[116 110 164 143 102 135 114] : Z
[126 167  73  76 124 119 130] : A
[129 128 233 105 126 141 122] : E
[155 136  92 102 143 135 133] : P
[143 134 113 130 155 135 123] : Y
[127 145  92 102 143 135 156] : H
asked: [127 145  92 102 143 135 156]  H
next: [110 164 143 102]  [135]
next: [134 113 130]  [155]
next: [128 233 105 126]  [141]
next: [143 102]  [135]
next: [155 135]  [123]

[120 147 140 130 111 119 134 124]  F
[161 133 148 129 111 120 134 124]  R
[152 124 148 136 112 113 138 131]  K
[146 117 145 143 118  97 149 145]  S
[148 113 141 146 131  84 162 157]  D
[149 120 147 139 113 107 141 136]  V
[160 131 148 130 111 119 134 124]  X
[183 158 137 124 106 128 137 119]  B
[202 178 113 133  99 139 147 122]  G
[168 140 147 126 110 122 134 121]  U
[131 148 130 113  98 143 149 123]  C
[147 114 142 145 127  88 158 154]  L
next: [161 133 148 129 111 120]  [134]
next: [120 147 139]  [113]
next: [131 148 130 111]  [119]
next: [113 138]  [131]
next: [148 136 112 113]  [138]

[180 165 198 216] : Q
[165 180  19  87] : J
[154  71 198 155] : T
[ 38 231  19 130] : W
next: [154  71]  [198]
next: [180 165]  [198]
next: [165 180]  [19]

[112 141 133 123 114 109 106 106 110 106 110 110 102 105 135 131 115 105]  rati
[115 131  51  73  79 181 158 177 195 142 163 195 177 189  54 177 197 180]  Nik
[112 141 133 123 114 109 106 106 110 106 110 110 102 105  55 169 192 178]  bifot
[109 156 143 126 107 102  93  93 102  98 101 102  87  94 146 139 112  94]  Bef
[ 80 105 119  89 196  81 176 155 105  87 171 113 144 123 110  99  91  99]  nobe
[102  97 101 102 107 102  93  93 102  98 101 102  87  94 146 139 112 134]  lub
[169  97 123 156  99 154 104 113 134 167  98 129 126 131 126 106 132 150]  bof
[104 113 134 168  98 129  95  95 104 109 101 103  92  97 150 133 113 101]  fufim
next: [105  87 171]  [113]
asked: [109 156 143 126 107 102  93  93 102  98 101 102  87  94 146 139 112  94]  Bef
asked: [112 141 133 123 114 109 106 106 110 106 110 110 102 105 135 131 115 105]  rati
next: [101 102 107 102  93]  [93]
next: [105  87 171 113 144 123 110  99]  [91]
next: [104 113 134 167  98 129]  [126]

[ 83  48  91 119  98 192 108  89 103 152  70  78  55 173 200 183 116  70
  46  53 187 199  65  91  75 200 191  90 165  81  54 197  80  79 198 114
  55  54  58 180  52 114  53  90  72  68 200  80  88  50 195  88 197  54
 103 200 197 108  89  53] -> Laz
[ 98  96  96 102 121 137 118  96 118 133 113 100  95 137 140 138 121 113
  95 110 128 139 108  96 114 139 137  96 126 115 100 136  99 116 140 125
 110 100 111 140  97 119 111  96 114 112 140 116 118  98 133  95 138 101
 119 140 136 119  95 111] -> voge
[115 114 110 106 119 114 126 109 127 114 120 119 112 113 114 113 125 121
 114 127 108 114 118 110 128 114 115 110 106 129 115 112 118 128 116 117
 127 115 123 116 113 112 125 110 121 121 114 119 119 114 110 110 113 116
 128 114 113 127 110 127] -> zufu
[ 48 193  70  52 217  30  57  79  70 157 228  54 181 129  55 109  55 230
 189 182  23  47 222  78 118  55  33  75 107 108 207  37  51 118  46 203
 164 205 225 101 193 191 212  74 230 228  47 225 221 200  32  80  41 210
  72  61  34  63  75 192] -> rusog
[100  77 104 122 107 167 116 103 113 141  91  97  81 154 172 160 121  91
  76  81 164 171  87 105  95 172 166 104 149  99  81 170  98  98 171 117
  83  81  83 159  79 117  81 104  92  90 172  96 101  78 168 103 170  81
 113 172 170 116 103  81] -> Dezoz
[123 118 124 114 121 121 116  78 215  75  83 172  55  76 106  83 212  86
  65 169  93 114  72  82 208 105 139  84  42 211  63 112 163 209 129  73
 182  62 108 113  59  44 136  85  82  85 117  80  76  64 100  82 117  65
 215 104 118 214  84 161] -> sivis
[144  76  97  84  84 133 193  89 195  83  91 162  69  85 111  91 193 189
 112 119  74 101  77  92 156  89 135  94  58 191  75 114 155 189 129  82
 168  74 110 113  72  60 131  95  90  92 119  87  84  76 105  92 119  77
 196 109 119 194  94 151] -> Metem
[144  72  97  84  80 136 195  88 197  80  86 163  66  83 113  90 196  89
  74 156 101 119  77  92 189 112 138  94  57 193  71 116 156 190 131  78
 168  70 107 114  69  56 129  94  86  88 122  82  79  72 106  92 121  73
 198 110 121 197  93 150] -> gir
[ 98  78 104 123 109 169 112 103 108 145  91  94  83 158 174 164 117  91
  78  79 167 173  88 104  91 174 168 104 154  95  82 172  96  94 172 120
  80  83  83 162  81 121  80 104  92  90 173  98 103  80 171 102 172  82
 108 174 172 112 103  79] -> vel
[120 116 119 117 117 116 123 118 124 114 118 121 116 114 117 114 122 119
 116 119 114 116 117 119 122 117 116 119 112 123 116 116 121 122 117 115
 120 116 119 115 116 114 119 119 119 118 117 118 117 116 115 119 116 116
 124 117 116 123 119 120] -> desab
[141  98 124 118  94 124 149 119 149  96  98 144  98  99 113 103 147  98
  98 120 116 116  96 120 140 113 124 121  95 140  96 118 142 139 119  93
 125  96 102 108  97  88 110 122  97  97 117  98  96  97 116 120 117  96
 147 113 120 147 122 118] -> vusiv
next: [ 89  74 156 101 119  77  92 189 112]  [138]
next: [ 37  51 118  46 203 164]  [205]
next: [123 118 124 114 118 121 116]  [114]
next: [30 57]  [79]

[106 140 127 116 116 131 125 119 128 109] = dodov
[136 124 122 133 131 127 131 140 124 149] = banu
[100 132 144 116 110 124 149  85 158  75] = belez
[164 125 115 141 140 135 152 182  89 207] = pode
[106 140 127 116 116 131 125 100 154  84] = Lezo
[150 136 137 127 135 139 149 158  85 159] = gudu
[121 126 127 129 135 120 122 118 146 107] = Tefut
next: [135 139 149 158  85]  [159]
next: [150 136 137 127]  [135]
next: [149 158  85]  [159]
next: [122 133 131 127 131]  [140]
next: [131 125 100 154]  [84]
next: [ 85 158]  [75]

[ 54 137 113 152  61 113 151 144 121] : lopav
[ 94  88 153 219 162 128 126 128 158] : tolek
[ 97 146 124 196 207 131 134 140 121] : siguf
[ 79 171 143 133 168  50 101 147 106] : tabeg
[ 96 133 178 165 147 182 152  63 134] : Viv
[ 84 120 219 162 126 128 153 128 129] : savi
[133 125 102 205 137  76 127 159 156] : zesi
[ 94  88 153 219 162 128  99 135 121] : Natuk
next: [205 137  76 127]  [159]
next: [153 219 162 128 126 128]  [158]
next: [120 219]  [162]

[ 47 141 190 157] -> paba
[ 36 135 195 145] -> fuvig
[141  47 207 121] -> Sev
[ 47 141 207  42] -> zala
next: [141 207]  [42]
asked: [ 47 141 207  42]  zala
next: [135 195]  [145]

[124 119  68 169] : nitur
[224 133 135  90] : Rigo
[115 164 145 145] : dag
[ 95 117 141  66] : Lela
[137 164 145 150] : lupi
next: [119  68]  [169]
asked: [115 164 145 145]  dag
next: [224 133]  [135]
asked: [137 164 145 150]  lupi
next: [133 135]  [90]

[139 161 149 111 151 119 109 130  73 172 150 129 150 161 122 110 146 142
 107 157 127 116 138 149  96 140 146 112  97 150 116  95 129 120 112 138
 100 144 156 133  87 126 127 107 126  88  93] : vazok
[119 108  99 110 129 146 150 143 137 154 149 115 108  82 113 157 139  94
 134 156 133 101 118 182 154 127 153  24 112 120  83 146 139 113 104 146
 144 148 147 115 165  79 137 126 196  95  99] : Mefik
[114 121 130 110 123 145 149 108 147 174 112 123 163 126 107 121 134 147
 149 166 120  57  89 144 102 167 136 113  98 128 110 134 145 157 119 133
 101 102 121 133 159 152 100 139 141 104 181] : Ninuv
[151 120 131 153 153 212 114  99 128  92 109  60 156 133 162 115  97 119
 123 116 109 204 102  89 167 136 144 160 144 181  83 184 125 116 160  76
 108 141  87 138 106 139 136 147 162 172  88] : peri
[133 121 109 107 141  95 133 147 137 126 134 116 126 148 166 150 138 105
 147 110 151 153 152 124 136 131 169 151 131  88 116 126  84 158 151  89
 168 122 173 132 154 136 132 160 110 112 103] : kagu
[132 103 101  82 155 113 105 170 142 191 151 180 106 107 159 115 155 146
 107 128 113  99 126  95 122  82 104 117 129 130 115 134 115 100 154 144
 140 124 181 129 155 140 108 101 151 118 105] : Gek
[103 133 133 115 121  91 152 150 129  81 154 124 118  86 166 135  99 135
 120 156 117 150 113  98 109 124 122 125  90 148 119 143 130 106 137 124
 110 106  94 187 167 143 137 121 134 136 115] : Gak
[132 103 101  82 155 113 105 170 142 191 151 180 106 107 159 115 155 146
 107 128 113  99 126  95 122  82 104 117 129 130 115 134 115 100 154 144
 140 124 181 129 155 140  99 101 151 118 105] : kezuk
[119 108  99 110 129 146 150 143 137 154 149 115 108  82 113 157 139  94
 134 156 133 101 118 182  99 135  91 216 130 136 186 110 136 128  97 100
  92  94  91 155  87 129  88 103 143 199 128] : vefi
next: [102  89 167 136 144]  [160]
next: [151 119]  [109]

[135 124 156  75  85 165]  lusi
[144 126 101 129 125 117]  tivi
[107 141 114 155 158  91]  Sodup
[148  52 160 140 153 105]  Dofi
[ 72 121 130 117 117 162]  difo
[129 148 108 153 118 124]  vakog
[135 124 147 188 132 110]  vok
[153 117 135 107 138  92]  nenan
[144  86 155 150 175  71]  gab
[116 138 113 165 190  73]  Tadi
[214 121 153 140  85 156]  kena
[100 168  39 151 180  73]  tud
next: [153 118]  [124]
asked: [135 124 147 188 132 110]  vok
next: [129 148]  [108]

[159  57 144  62  90  65 165 116 160  73  79  64 109  53 132  70  72  76
  65  59]  teve
[144  42 111  77  88  82 140 149 143  52  76  55 116  62 139  62  56  88
  32  53]  duvan
[138  63 111  94 100  84 137 136 148  81  97  75 105  54 127  75  73  90
  59  73]  lum
[ 76 165  91 190 132 195  76 159  80 161 151 159 113 182 123 163 162 155
 167 191]  Kudek
[148  51 109  79  94 111 153 137 169  67  82  73 109  64 147  43  66  84
  53  58]  zudov
[109  64 150  43  66  95 161  98 175 157 166 146 158 117 137 150 147 155
 147 138]  masiv
[117  96 114 135 100 139 120 147 127 115 129 118 118 109 126 123 114 120
  91 123]  mavu
next: [116 160  73  79  64]  [109]
next: [109  64 147  43  66]  [84]

[108  77  99  65 174  21 152 127] : nof
[ 76 119 131 127 123 135 158 119] : gov
[131 128 102 111  87 140 117  40] : mogir
[157 102 117 103 126 139 126  35] : Dedup
[129 163 181 203  93 181 100 124] : Suk
[ 61 174 184 161  39 205  86 145] : Geg
[ 35 168 205 192 135 203  59 179] : serab
[ 97 112 105  95  95 131 173 103] : Kigo
[ 75 124 116 108 113 102 188 114] : roko
[ 60 194 131 203  93 147 229 119] : Sapak
next: [192 135 203  59]  [179]
next: [ 35 168 205 192]  [135]
asked: [129 163 181 203  93 181 100 124]  Suk
next: [119 131]  [127]

[168 157 129 144 202 164  44]  reguz
[129 143 157 177 177 164  44]  lovet
[208 129 144 157 177 143 133]  tet
[ 95 124 144 105  87 120 127]  gatos
[168 157 129 144  86 164  44]  Bepel
next: [ 95 124 144 105]  [87]
next: [143 157 177]  [177]
next: [129 144 157 177]  [143]

[175 210 174 115 203 212 115 160  61  66 134 211 139  76  74 197 122 129
 185 203 169  27] : sibe
[164  79 169 133 218 205  80 209 150 152 138 171 208 223  31  51 220 100
 189 179  39 215] : zuzos
[ 82 169 133 139  77  76 152 125 134  61  66 158  62 135 110 157 220 183
  93 114 141  78] : Bufe
next: [ 79 169]  [133]
next: [134  61  66]  [158]
next: [210 174 115 203 212]  [115]
next: [ 79 169 133]  [218]
next: [158  62 135 110 157]  [220]

[131 130 127 126 131 130 128 128 130 124 127 129 127 129 127 128 128 129
 128 128 128 127] = venu
[ 61  48 116 134 100  44 179 163  73 219 160  96  94  43 145 149 211 101
 139 163  47  73] = punal
[144 106 118 136 112 137  92  76 100 116  82 130 120 140 144 156 105 109
 166 104 118 147] = Mepe
[133 145 167 147 117 145 106 118 136 121 125 134 160 147  95 147 103 129
 128 123 132 158] = damol
[131 130 127 126 131 130 128 128 130 124 127 129 127 129 129 125 126 130
 125 127 132 127] = dig
[112 135  87 142  91 130  90  36  74  84  65 123 122 140 116 169  90 113
 186  77 106 129] = Viki
[ 71  59 112 133  99  60 161 149  91 183 158  99 101  64 126 138 182 106
 129 144  62  82] = dupi
[119 136 120 124 142 137  92  76 100 116  82 130 120 140 144 156 105 109
 166 104 118 147] = Batap
[131 132 121 124 131 131 126 122 125 124 119 130 123 130 136 127 125 128
 133 124 130 129] = Vife
next: [219 160]  [96]
next: [145 106 118 136]  [121]

